After every row comes roughly how far along a hidden order it lies, from 0 to 20.
[-18.9 -19.9  16.6 -15.7   6.3  -2.2 -18.5   3.4 -15.3 -15.7  16.6  -5.1
   0.8 -16.5  -3.6  -2.7  24.5  -7.8   1.0   8.8 -11.0  16.5  -3.1 -20.2
  18.6  25.3  -7.2 -30.6  -2.8  -1.9   6.0   6.4  23.1  25.2   7.3 -36.5
  -2.4  10.6 -24.7]  1
[  6.7  17.0  25.0  14.7   5.7 -38.2  34.2 -26.4  18.6  -3.6  -5.8  10.4
 -12.7  27.8  39.8 -22.8 -22.4   0.2  29.3 -17.0   0.3  26.3   9.5   6.4
 -44.2 -35.9 -16.8   4.6   0.6 -18.4 -49.3  14.8  98.2 -56.8   4.9  75.1
   0.3 -37.3  -5.2]  20
[-18.9 -16.0  21.3 -10.0  10.4 -14.5  -8.5  -9.4 -14.8 -20.7  20.2  -7.3
  -0.5 -12.4  11.7  -8.1  15.6  -7.5  13.6  -2.1 -16.6  32.8   1.3 -22.3
  11.5  15.2 -21.9 -42.2  -2.5 -21.2 -12.4  16.5  69.9   6.0  12.5  -5.1
  -4.4 -14.9 -37.0]  3
[  5.5 -15.3  18.6  -1.7   2.0 -11.2   6.5   0.1  -1.5  -9.4   1.4   8.8
  -5.6  11.3   7.4   0.3  -1.3  -5.0   8.4   5.0   6.2   3.2  -1.0 -13.1
 -10.8  -0.2   9.0  -9.6  -1.1  10.6 -12.1   3.4  13.2  16.3  -0.1 -18.9
   2.0  11.3 -10.5]  12
[  1.8  -6.6  19.3   3.3   6.8 -18.4   7.1  -9.2   3.6 -10.0   3.0   8.3
  -7.5  15.4  15.6  -9.6  -5.8  -3.0  10.2  -1.8   0.3  17.2   1.9 -10.9
 -17.8  -8.8   0.3  -7.9  -1.1  -2.7 -22.0   6.7  43.3  -3.4   2.2   4.1
   0.5  -5.0 -14.4]  12
[-21.8 -20.1  14.5 -14.7  12.1 -12.8 -12.3  -7.0 -18.1 -23.3  19.7  -8.1
  -0.7 -23.0   3.7 -10.9  19.4  -7.7  10.2  -0.9 -17.0  40.3   0.4 -18.6
  16.1  24.4 -22.2 -37.8  -3.0 -24.3 -12.9  11.1  67.1  13.9   9.7 -20.1
  -4.7 -10.4 -37.4]  0
[-19.0 -21.7  23.2 -13.3   8.7 -10.1 -12.4  -4.3 -15.1 -21.0  15.4  -7.6
  -0.7 -10.8   4.6 -10.5  18.3  -8.6   9.6   2.3 -13.3  26.8  -0.4 -23.0
  17.1  19.1 -15.6 -35.7  -2.2 -16.5  -7.0  11.3  52.0  16.1   8.7 -17.1
  -3.5  -7.0 -36.9]  2
[-20.3 -22.8  16.7 -15.2  12.2  -8.8 -15.8  -2.8 -17.3 -22.1  17.6  -6.4
   0.7 -17.9   2.1  -9.0  20.9  -7.3   7.7   1.5 -13.7  25.6  -0.9 -20.9
  22.3  25.5 -16.1 -40.0  -2.7 -14.3  -1.4  10.7  33.5  22.4   8.2 -28.1
  -3.6  -4.3 -33.2]  0

Part 2:
[ -0.8  13.6   1.3   6.4  19.0  66.6  -5.9  44.2  -7.6  -7.9  20.7  30.1
  10.5  -5.7  14.6 -12.6   2.9 -39.7  -8.9 -25.3 -11.2  12.6  -5.4   0.0
  -0.6  -3.9  -2.9   7.0 -18.6  20.7  -1.9 -10.8  -7.8  -6.9  -4.9  25.6
  13.1 -15.3]  20
[  0.1   3.9  -2.3  -9.1 -15.4  -4.6 -12.6  -7.3   3.0  -3.1  13.1  -2.8
   0.9   7.5   7.6  30.8  19.4 -24.5  -6.0  -9.4   0.5  56.3   3.3  -7.4
  -2.7 -19.0  -3.0  15.2 -18.1  19.2  11.3  14.4  -1.8 -12.6  -4.7  18.0
 -21.7 -15.4]  9
[ -3.6  10.8   1.9  31.4  21.7  37.2  -3.1  24.7 -14.8  -3.9  28.5   3.5
  -1.9   5.5 -15.0  10.6 -13.4 -23.6  -8.2 -18.0  -4.7  26.2   4.5  -9.0
  -2.3  -6.1 -11.3   2.3  -2.3   1.5  -2.2 -17.8  22.6  -2.4  -2.7  11.4
  52.4   7.1]  17
[ -2.2  -9.0   3.3  -3.8 -29.8  36.9  19.3 -13.7   1.8  -6.9 -28.7  39.7
   9.1   2.9  20.5  26.5  -7.7  15.2  -5.3  16.4  15.9 -14.4 -13.3  -0.4
   4.0   2.6  15.3  -3.8  -0.1  -0.8   3.7  -2.6  -4.8  -1.2   2.6 -17.6
 -37.1 -10.5]  5
[ -2.5   0.8  10.1   0.9 -26.5 -48.2   9.2  21.3   2.1  17.3  -2.1 -28.9
   5.3   5.5  33.5  37.0 -18.8  12.7   3.8   6.0   1.5  15.8   3.1  -6.6
   6.5  -5.5   6.8  -8.2   3.5   0.3   0.2   0.1 -21.6   5.2  -2.0 -32.0
 -30.1 -31.2]  0
[  1.1   3.9  -5.2   4.7 -14.1 -14.5 -10.6   5.0  -2.9  -2.4  15.8 -27.9
  -5.3   8.4  14.2  -5.5   7.2 -18.8  -3.3  -4.1 -10.3  51.1   8.4  -7.2
  -4.7 -18.5  -2.5  16.6 -18.5  12.8   7.7  22.4 -10.9  -5.2  -5.2  12.9
  -2.3 -18.7]  7
[  1.8  -8.3   0.2 -33.8 -18.6  44.6  18.2 -15.6  -1.3  -5.2 -24.0  50.5
  22.6   2.2  -4.2  -2.2  18.5  27.6  -0.5   6.0  21.0  -8.4 -16.2   6.2
   0.7  -2.8  19.2  -2.5  -0.3  -4.9  11.2 -10.0 -10.1  -3.6   1.9   2.4
 -56.2  -6.5]  9
[  0.7   2.4  -6.7  -3.3  -9.0  -9.1  -9.6  -0.5  -0.4  -2.1  12.3 -14.5
  -3.0   8.7  16.4  25.8  14.1 -20.3  -4.9  -8.9  -8.3  56.0   5.4  -6.5
  -3.9 -17.6  -1.5  15.1 -17.9  16.2  10.1  17.6  -6.9  -6.2  -5.4  17.5
 -16.2 -13.5]  8
[  0.5  -9.9  -1.1  -1.0 -21.6  22.8  14.4 -17.4 -13.8  -0.7 -26.9  26.0
   7.9  -0.4   0.6 -12.7  13.5  28.3  -3.2  11.4  19.1 -27.2 -10.6   6.2
  -0.6   0.5   7.9  -9.5  15.6 -11.5   6.5  -0.7   2.2  -0.7   5.0  -1.4
 -25.9   3.5]  9
[  0.0   1.9   5.8 -16.5 -19.3  -8.7  13.6  41.6  21.5   8.1  -9.0   5.0
  14.9   9.1  44.6  58.3 -17.7  24.3   4.2   5.4   1.5  15.6  -4.4  -8.3
   9.2  -1.3  24.3  -1.0  -5.2   6.8   8.2   0.1 -24.8   6.0  -1.3 -24.6
 -50.0 -48.3]  1
[ -2.2   3.2  14.0 -19.0 -14.2 -53.8   8.1   8.5   9.3  19.9   4.2 -21.0
   4.2   8.0  41.8  44.2 -14.4   9.0   2.6  -4.0   2.1  20.0   1.3  -6.5
   6.2  -5.0   6.4  -4.4   0.3   6.6   5.4  -5.7 -31.0  -0.9  -2.8 -29.9
 -65.9 -26.8]  0
